Each row has a class, written after it, and each block has its own classes.
[  0   6   7   0  12  -9  -9 -19  10   2  -5  -6  -2   5  -2  -1   4   2
  -4   0   2   2   0  -8   0   1   7   0  -6   4  -2]
C
[  0   0   3  -6 -26   2   6   5 -19  -3   5   5  -3   3   5   1   4   2
   2  -6   1   2  -9   5   0   3  -3 -16   8  -5  10]
N
[ -9   2   4  10  -6   2 -12   3   6  -7  -4   2 -19   7  22   6   4  12
  -1   5 -14   0  -1 -10   2  21   1   6   3 -12  12]
N
[ -4   3  -6   2  -2   8  10  -5  -7  -3  -1   3   2  20 -13  -4   1  -7
   4  -7 -40   2  -2  -6  -6  -8  -5   4   6  -7 -12]
F
[ -4  -1  10   1 -22   1  10   3 -22   2   0   7  -8  -3  16  -1  10 -16
  -3 -12 -12   4  -8 -10   4   3  -4 -28   8  -6  13]
N
[ -2   0   4   3   9   2  10   2   1   2  -4   2  -2   2  -8  -2   0  -6
   2   1 -10  -1   2  -9  -2  -1  -5   8   3  -6 -14]
F
[ -4   6  -6  -4 -32  -7   1  -9  11   7   0  10  12   9 -30  -2   6  10
  -4  -7  12   2   1  -5  -2  -8  -1  11   4  -2 -11]
F
[-16   2  -6   4   6  14   5   1  10  -6 -15   1   0   4  -2   0   0 -16
   3   1 -27  -2   5   0   0   3   1   0   5  -4  16]
F
[-11   2  -9   6  11  23   0   1  -1 -12  -9   1  -3  15   3  -4   0  -8
   3  -2 -39  -3   3  -2  -4   0  -3  11   3  -5   3]
F
[ 11  -1  11 -10 -14   5  -6 -16 -17  14   0   1  12 -10  14  -7   4 -16
  -4  -3  44   0 -11   1   4  -3   9 -31  -8  11  25]
C
[ -7  -1 -11  14  47  23  15  -4   4   2 -35  -4   2   6  -1  -7  -8 -47
   8   3 -47  -4   5 -16   3  -8 -13  17  -3 -13 -23]
C
[ -3   4  -3   0   7   1  -8 -12  19   4 -12  -5   6  -1  -3  -1  -7  -9
  -4   2 -10  -2   2   0   1   0   2  10  -5   4   2]
C
[ -6   0  -4   3 -23  -1  -3   4   3  -2   0   2  -2   1   4   4  -2   6
  -3   1 -12   2  -1   5   1   8  -2   0   4  -3  10]
N
[ -6   4  -4   4 -25  11   0  10   4   2  -6   4  16  -6   3   4   0  -7
  -1   1   0  -3  -2  -1   2   5  -8   7   5  -7   8]
N
[ -4   4  -6   2  19  13   2  -6   0  -7  -5   1   3  17 -10  -4  -3  -6
   4  -2 -40  -2   3  -2  -4  -9  -2  14  -1  -2  -8]
F
[ -4   3  -4   7  17   3   9 -11   3  -5 -10   0  -4  29  -6  -3   0  -9
   4   2 -47   5   3  -7  -4  -3  -5   9   1  -7 -12]
C
[  3   6  -9   2  -5 -18   9  -5  14  12  -6  -3   3   9 -30  -2  -3   6
  -9   2 -47   7   5  -5   1  -1  -5  27   0  -3 -38]
C
[ -8   4 -13   4  10  13   2  -6   1  -7  -5   1  -2  28  -6  -5  -1  -2
   5  -2 -47  -3   0  -3  -3  -5  -1  16   0  -9 -14]
F
[ -4   1   5   2   5   2   6   4  -4   0  -3   3  -3  -1   1   6   2 -10
   2  -2  -9   0  -1  -8   2  -1  -2  -5   5  -5  -6]
F
[  1   1  -9   1 -18   1  -5 -14   9   8  -6   1  10   3  -7  -4  -1  -2
  -6  -2 -11   3  -1   4   1   0   3   4  -7   3   7]
C
[  0  -2   1   1 -21   7   8   5 -20   9  -6   5   5  -5   7  -4   1 -16
  -1  -2  -5   2  -9  -3   3  -2  -2 -14   2  -4   1]
N

Next block, with new classes.
[ -4  20 -19  -4  -1   4   1   5  -5  -3 -15   4   1   8   5 -10   5   1
 -19  19   2  14   1 -11   0  -4   1  -4  -9  11  -4]
U
[  9  -4   0  -2   2   1 -15   5   3 -13 -11   0   3  -6  10 -14 -16  -5
 -12   5  -6   4   3 -11  -6  -1  20  -1  -4   5   5]
X
[ -6  31 -13  -6   3   1   8   3  -9  16 -12  10  -2  -1  15 -11  -2   5
  -4  12  -1   4   1   7  -2   2  23   3   0  11   6]
U
[-3 -2 -7  2 -7  7 -4  0 -2  0 -3 -3 -1  2 -6 14 18  4  4 -3 -3  8  6 -3
  3 -3 19 -6  5 -3 -6]
R
[  0  13 -25  -7  -5  -2 -22   0   2  -9   3  15   2 -10   5 -24  -5 -21
 -15  -1  -3   4   8 -11 -10   2 -29   0  -7  -4  -9]
X
[  2   1 -13  -3  -1   1  -6   1  -4 -15   7  10   0  -3  -3 -16   0  -7
 -12   6  -1   3   2 -10  -6  -5 -18  -7 -10  -2  -7]
V
[  8 -30  44   5   2  -5   5  -4   7   3  -4 -22   3   9  -7  31  -5  28
  29 -20   4 -15  -8   5  15  -3  28   8   3 -10  15]
X
[  3   5  -6  -3   4   5  -1   4   0   1  18   2   1 -11  11   4   4  -9
   5  -1  -5   3   6  10  -5   5  21   4   0   0   2]
R
[ -3 -10 -11   6   2   0  -8   1   3  -3  34  -8  -3 -10  -6 -12  -5 -37
 -12   8   0   3  -5   5  -4  13  -4 -15  -3   5  -6]
R
[-11  29 -21  -3   6  -1  12   2  -1   8  -1   2   2  -2  18   0   2 -15
 -10  23   5  10   2  -1  -4   4 -35   8  10  15  -5]
U
[  9   3  14  -5  -2  -5 -13  -3   5   1 -20 -15   5   1   1   7  -8  12
   9  -3   6  -2   1 -13   7  -3  11   4   3  -2   6]
X
[  0   7 -10  -1   1  -1   8   6  -4   2  -7  12  -3   8   3 -12   7  13
  -9  10   1   4  -2  -3   0  -2  -7   6 -13   7   0]
U
[  0  36 -31  -2   8   9   8   7 -10 -18  61  12  -3 -13  22 -14  -1 -29
 -13  26  -1  14   9   9 -19  -3  -3 -13 -23   3 -11]
W
[ -1  -4  -5  -3   1  -4   1  -1   7 -24  25   5   1   4  -2   0   4  -6
   1   2   3   2   1 -11  -4 -11 -57  -2  -9 -10 -10]
V
[ 12 -25  12  -1   1 -10 -17   2  -5   0  11  -9   2  -1   2   8  10  28
  35   1  -6  -3   1  -4  10   0  40  10   3 -13   6]
X
[ -1   9 -11  -3  -2   6  -4   3  -2   0 -40  16   0   0   8 -15  -7   0
 -24   0  -6   3   4  -4 -10   1   2   6   4   9   1]
W
[-13   4 -30   0  -4  -1 -17   1  -3  10  14 -13   0  -7  -6  -1  18 -25
  -4  14  -1  15   3  -5   5  13   5  -9   6   7 -12]
R
[-14  -1 -27  -7  -2  -9 -17   2  11 -13  22  -1   1  -5  -2 -15   5 -25
  -6   6   2  11  -3 -12   1   4 -45  -4  -9   2  -9]
R
[ -7  10 -18  -9   3  -5  -4   1   4 -13  10  11  -2   2   5 -15  -2  -6
  -2   9  -2   7   3  -4  -6  -7 -24 -11  -6   1  -6]
V
[ -3  19  -6  -9   2  -2  10  -1  -1  -2 -25   2   4  13  12  15  13  26
   9  17   1  13   6 -11   5 -15 -12  10  12   5  -2]
W
[ -2   6 -15  -6   1  -4  -9   0   0 -11  13  10  -1   0   0 -14   1  -6
  -2   6  -2   7   3  -7  -4  -2 -23  -6  -3  -4  -8]
V
[  9 -27  13   1   3  -8  -2   2   2 -18  10  -1   0   9  -8  -2   4  16
   8   6   1  -5  -5 -13   5  -9 -32   4  -5 -10  -2]
V
[  6  -7 -13   8  -1   2   2   1  -5 -10  14  13  -2  -5  -5 -14   4 -17
 -18   7  -1  -2  -2  -8 -11   2 -59   4  -2  -2 -13]
W
[ -5  29 -24  -7   5   6  12   1  -6  -8   5  26  -2  -1  18  -9   4   0
  -5  13  -5   7   8   4 -16 -10 -22   1   2  -2  -9]
W
[ 14 -14   2   1 -11   5 -22   0  -2  -2 -42  -1   4  -3  -8  -6   0   6
 -15  -6  -7   2   3 -17   1   3  25   1   6  -1   0]
X
[  0   6 -10 -10  -7  -3 -21  -2  10 -11 -37   5   5  -4  -6 -16 -12 -10
 -22  -6  -3   5   5 -22  -3  -4 -24  -5   3   2  -5]
X
[  6   6  -4   0   6  -9   0   3   9  -9  55  12   1 -18  10 -17 -13 -24
   2  -8   6 -14  -1  10  -9   8 -53  16 -22  -9   1]
W
[ -8  10 -11  -6   3   1   1   3   0   5 -14   0  -1  -1   9 -13  -9 -10
 -14  14  -1   8  -1   2  -3   3  17  -8   6  15   3]
U
[  8   6   6   3   2  -2  14   2 -11   5   4   5  -2  10   1   7  13  29
  13   8   2   0   1  -4   5  -7   4  11  -6  -7   2]
U
[  3 -12 -18  10  -4   4  -9   8  -5  -9  29   1  -3  -4  -2  -4  22  -7
  -7   9  -2  11   2  -3  -2   5   1   6 -19  -1  -8]
R
[ -9  20 -26   7  -4   6   3   2  -4  11  29   6  -4 -12  -2  -3  11 -39
 -21  -3   7   6   3   8  -6  16 -34   1 -13   6 -10]
W
[ -6  10 -17  -4   3  -5  -2   4   0   0   5   3  -1   5   6  -9  10   3
  -2  14   3   9  -2  -4   3   3 -19   6 -10   6   0]
U
[  6  -7  10  -3  -4  -3 -21   1   9   2 -39  -2   5  -5   0 -19 -25   2
 -14 -15   0  -7  -3  -8   1   7  20   6  -5   4  12]
X
[ -5  -2 -12  -6   2  -5  -4  -1   6 -18   4   7   1   1  -1 -12  -3  -4
  -1   5  -2   2   2 -10  -7  -9 -43  -4   5  -3  -6]
V
[  4  23  14 -12  10  -2  26  -5   5 -14  -8   5   5   7  16   6 -20   3
  -3   8   5  -5   1   0 -10 -19 -42   0  12   2   2]
W
[  3  -9   5  -3   7  -2  10   1   2 -31  20   9  -3   8   3  -8  -4  12
   3   9  -1   1  -1  -7  -5 -19 -30  -8 -12  -9  -3]
V
[-11  25 -17   0   0   1   7   5  -5  19 -13  10  -6   6   1 -18   3   2
 -18   5   4   6  -4   4   2   5  17  -3 -19  12   2]
U
[  3   0 -10  -5  -1  -1  -4  -2  -2 -24  -7  11   3   5  -3 -16  -3   0
 -14  11  -1   5   4 -20  -7 -15 -33 -11  -1  -5  -9]
V
[ -4 -16 -11 -11   2  -8 -22   5  10 -15   2   4   1  -2   8 -19  -3   3
  11   2  -9   5   1  -5  -1   2   0   3  -3  -1   3]
X
[ 20  17   5   1  10 -12   6  -2  -9   0  24  -4   4   0   0 -10  -9  -3
 -10  18  16  -9  -2 -19   2  -4 -57   7 -10  -4  -3]
W
[  9   3  15  -2   5  -3   8   1  -2   8 -21  -9   4   7  10  11  -5  18
   4   9   4  -2  -1  -2   4  -5  -1  12   8   3   7]
U
[ -2  -8  -1  -3   3   0   2   2  -1 -16  11   4  -1   7   2  -5   4   7
   2  10  -3   7   0  -4  -2 -10  -5  -5  -8  -3  -3]
V
[ -5  11 -20  -2  -4   1 -15   8   1   8   5  -3   0  -2   9   7  19   1
   2   5   2  14   4   0   8   9  27  11 -19   5   1]
R
